Here is a tiny trained network, its code and every weight. The questions are about switching its units off for an input and a target symbol, where a switched-off unit gives its printed mean instead of its output.

import numpy as np


def w(rows, s, z=0):
    codes = np.array(rows[::2]) - 128.0
    scale = np.full(codes.shape[1], s)
    scale[-1] = z or s
    return codes * scale


def f(y):
    return y / 2 * (1 + np.tanh(0.7978845608 * (y + 0.044715 * y**3)))


def softmax(a):
    e = np.exp(a - a.max(-1, keepdims=True))
    return e / e.sum(-1, keepdims=True)


def log_softmax(a):
    a = a - a.max(-1, keepdims=True)
    return a - np.log(np.exp(a).sum(-1, keepdims=True))


def net(x, mask):
    ids = ['Γαβζθμ'.index(c) for c in x.split()]
    T = len(ids)
    res = E[ids] + P[:T]
    r = res
    for j in range(3):
        rows = slice(3 * j, 3 * j + 3)
        q, k, v = (r @ M[0][rows].T for M in (Q, K, V))
        z = softmax(np.where(np.tri(T) > 0, q @ k.T / 3**0.5, -1e9)) @ v
        o = O[0][rows]
        res = res + np.where(mask[j], z, o[:, -1]) @ o[:, :-1]
    y = f(res @ A[0][:, :-1].T + A[0][:, -1])
    res = res + np.where(mask[3:7], y, B[0][:, -1]) @ B[0][:, :-1]
    return log_softmax(res[-1] @ U[:, :-1].T + U[:, -1])


Q, K, V, O, A, B = {}, {}, {}, {}, {}, {}
E = w([
[173,191,81,133,206,119],'Γ',
[41,161,91,37,92,82],'α',
[105,98,91,66,140,20],'β',
[140,122,1,227,105,140],'ζ',
[253,84,89,105,101,90],'θ',
[78,216,90,66,99,143],'μ',
],0.0081)
P = w([
[126,106,9,134,88,207],'0',
[164,101,157,20,183,68],'1',
[138,142,99,71,205,121],'2',
[143,255,159,188,149,93],'3',
[167,163,140,162,137,96],'4',
[140,151,108,185,150,77],'5',
[150,165,116,141,123,106],'6',
[157,148,102,142,98,103],'7',
[135,175,78,165,105,140],'8',
[150,197,101,105,130,146],'9',
[123,162,86,76,118,115],'10',
],0.0092)
Q[0] = w([
[204,230,22,41,95,41],'head 0',
[115,56,254,132,174,189],'head 0',
[119,103,233,99,157,161],'head 0',
[170,136,75,47,149,152],'head 1',
[97,124,190,179,113,77],'head 1',
[116,116,85,161,124,67],'head 1',
[145,125,26,69,131,97],'head 2',
[137,152,55,119,106,79],'head 2',
[161,241,115,133,69,167],'head 2',
],0.0094)
K[0] = w([
[122,71,10,160,93,209],'head 0',
[132,182,215,150,193,48],'head 0',
[148,176,175,159,168,81],'head 0',
[109,94,77,165,91,170],'head 1',
[140,139,171,112,175,104],'head 1',
[126,193,157,154,132,120],'head 1',
[109,122,93,177,7,188],'head 2',
[97,127,102,128,11,147],'head 2',
[117,54,128,103,61,80],'head 2',
],0.011)
V[0] = w([
[86,140,109,168,183,96],'head 0',
[88,97,141,86,114,110],'head 0',
[98,210,128,105,151,155],'head 0',
[180,106,97,126,120,136],'head 1',
[157,137,128,89,173,122],'head 1',
[99,95,113,124,84,128],'head 1',
[48,157,126,97,127,150],'head 2',
[112,84,122,167,114,95],'head 2',
[118,151,122,201,109,254],'head 2',
],0.014)
O[0] = w([
[99,110,159,191,8,87,50],'head 0',
[176,165,113,70,104,119,38],'head 0',
[123,102,169,126,77,202,115],'head 0',
[87,76,172,177,110,152,252],'head 1',
[130,87,137,62,98,182,189],'head 1',
[87,113,69,173,148,49,117],'head 1',
[175,161,97,107,105,112,129],'head 2',
[93,154,139,160,146,92,96],'head 2',
[163,219,179,139,134,190,186],'head 2',
],0.012,0.0034)
A[0] = w([
[131,165,147,145,120,67,158],'neuron 0',
[135,233,10,136,119,16,172],'neuron 1',
[177,254,59,148,136,108,116],'neuron 2',
[198,115,186,99,15,250,251],'neuron 3',
],0.0043,0.0025)
B[0] = w([
[129,146,187,194,94,36,132],'neuron 0',
[196,35,127,109,71,3,210],'neuron 1',
[229,232,108,80,72,41,188],'neuron 2',
[82,123,129,117,160,214,252],'neuron 3',
],0.0046,0.0036)
U = w([
[134,166,152,64,138,238,156],'Γ',
[166,113,81,139,75,57,99],'α',
[79,100,42,126,236,117,55],'β',
[117,229,216,219,109,75,151],'ζ',
[2,41,148,153,147,198,252],'θ',
[224,199,95,80,79,137,48],'μ',
],0.0044,0.0016)

Each question gives the input, a string of symbols that net reads in full, and the target symbol t.
The units are the heads (3 rows each of Q, K, V and O) and the neurons (one row each of A and B). Each row of codes is followed by its name. A weight is (code - 128) times the scale printed after its matrix; where a second scale follows, it is the last column's (O, A, B and U).
mask holds one flag per unit, heads first, then neurons. A switched-off unit (its flag False) gives its mean, the last column of its rows in O or B, instead of its output. The means were averaged over made-up inputs and are rounded, as every weight is.
A unit's drop is (log p(t) with every unit on - log p(t) with that unit switched off) / (log p(t) with every unit on - log p(t) with every unit switched off).
The circuit of an input: a set's keep is (log p(t) with only the set's units on - log p(t) with every unit switched off) / (log p(t) with every unit on - log p(t) with every unit switched off). Starting from all 7 units, units are removed one at a time, each time the one whose removal leaves the highest keep (on an exact tie, the one counted first), for as long as the keep stays at least 0.8.
circuit, biggest first: the units of the circuit, biggest drop first
most important unit: the unit with the biggest drop
k most important neurons: the k neurons with the biggest drops, biggest first
which heads matter: for each layer, one digit per head in row order, 1 if its drop is at least 0.15 and else 0, layers parted by /
drop when u is switched off: that unit's drop, to one decimal
input β μ μ Γ μ α θ α, target α: circuit, biggest first -> [head 2; head 0; neuron 1]
input μ Γ Γ α, target Γ: circuit, biggest first -> [head 0; head 1; neuron 3]
input α Γ μ Γ, target μ: most important unit -> head 2
input Γ Γ β ζ, target θ: circuit, biggest first -> [head 0; head 2; neuron 2]
input β α Γ Γ β ζ μ, target α: circuit, biggest first -> [head 2; head 0; neuron 1]
input ζ Γ Γ θ ζ μ θ μ μ θ, target ζ: circuit, biggest first -> [head 2; head 1; head 0]
input μ μ α β θ Γ Γ θ, target Γ: 2 most important neurons -> [neuron 3; neuron 1]
input Γ β θ α θ Γ, target θ: circuit, biggest first -> [head 0; head 2]
input α α α, target μ: circuit, biggest first -> [head 2; head 0]
input ζ Γ μ μ ζ α α Γ α, target ζ: which heads matter -> 101
input ζ Γ β ζ α ζ ζ α θ ζ μ, target ζ: circuit, biggest first -> [head 2; head 1; head 0]
input θ θ Γ μ α Γ θ β Γ μ, target β: circuit, biggest first -> [head 0; head 2]
input β β α θ, target α: circuit, biggest first -> [head 2; head 0]
input μ Γ Γ θ, target Γ: circuit, biggest first -> [head 1; head 0; neuron 3]
input β Γ α β, target α: most important unit -> head 2
input Γ β θ, target θ: which heads matter -> 110
input μ μ Γ μ Γ, target Γ: 2 most important neurons -> [neuron 3; neuron 1]
input Γ ζ θ α θ θ θ θ α, target θ: drop when head 0 is switched off -> 0.3
input μ Γ θ ζ μ α, target Γ: drop when head 0 is switched off -> 0.6
input ζ β α Γ Γ θ μ α μ Γ Γ, target ζ: drop when neuron 1 is switched off -> 0.0
input ζ μ α θ β ζ μ Γ, target ζ: drop when head 1 is switched off -> 0.1
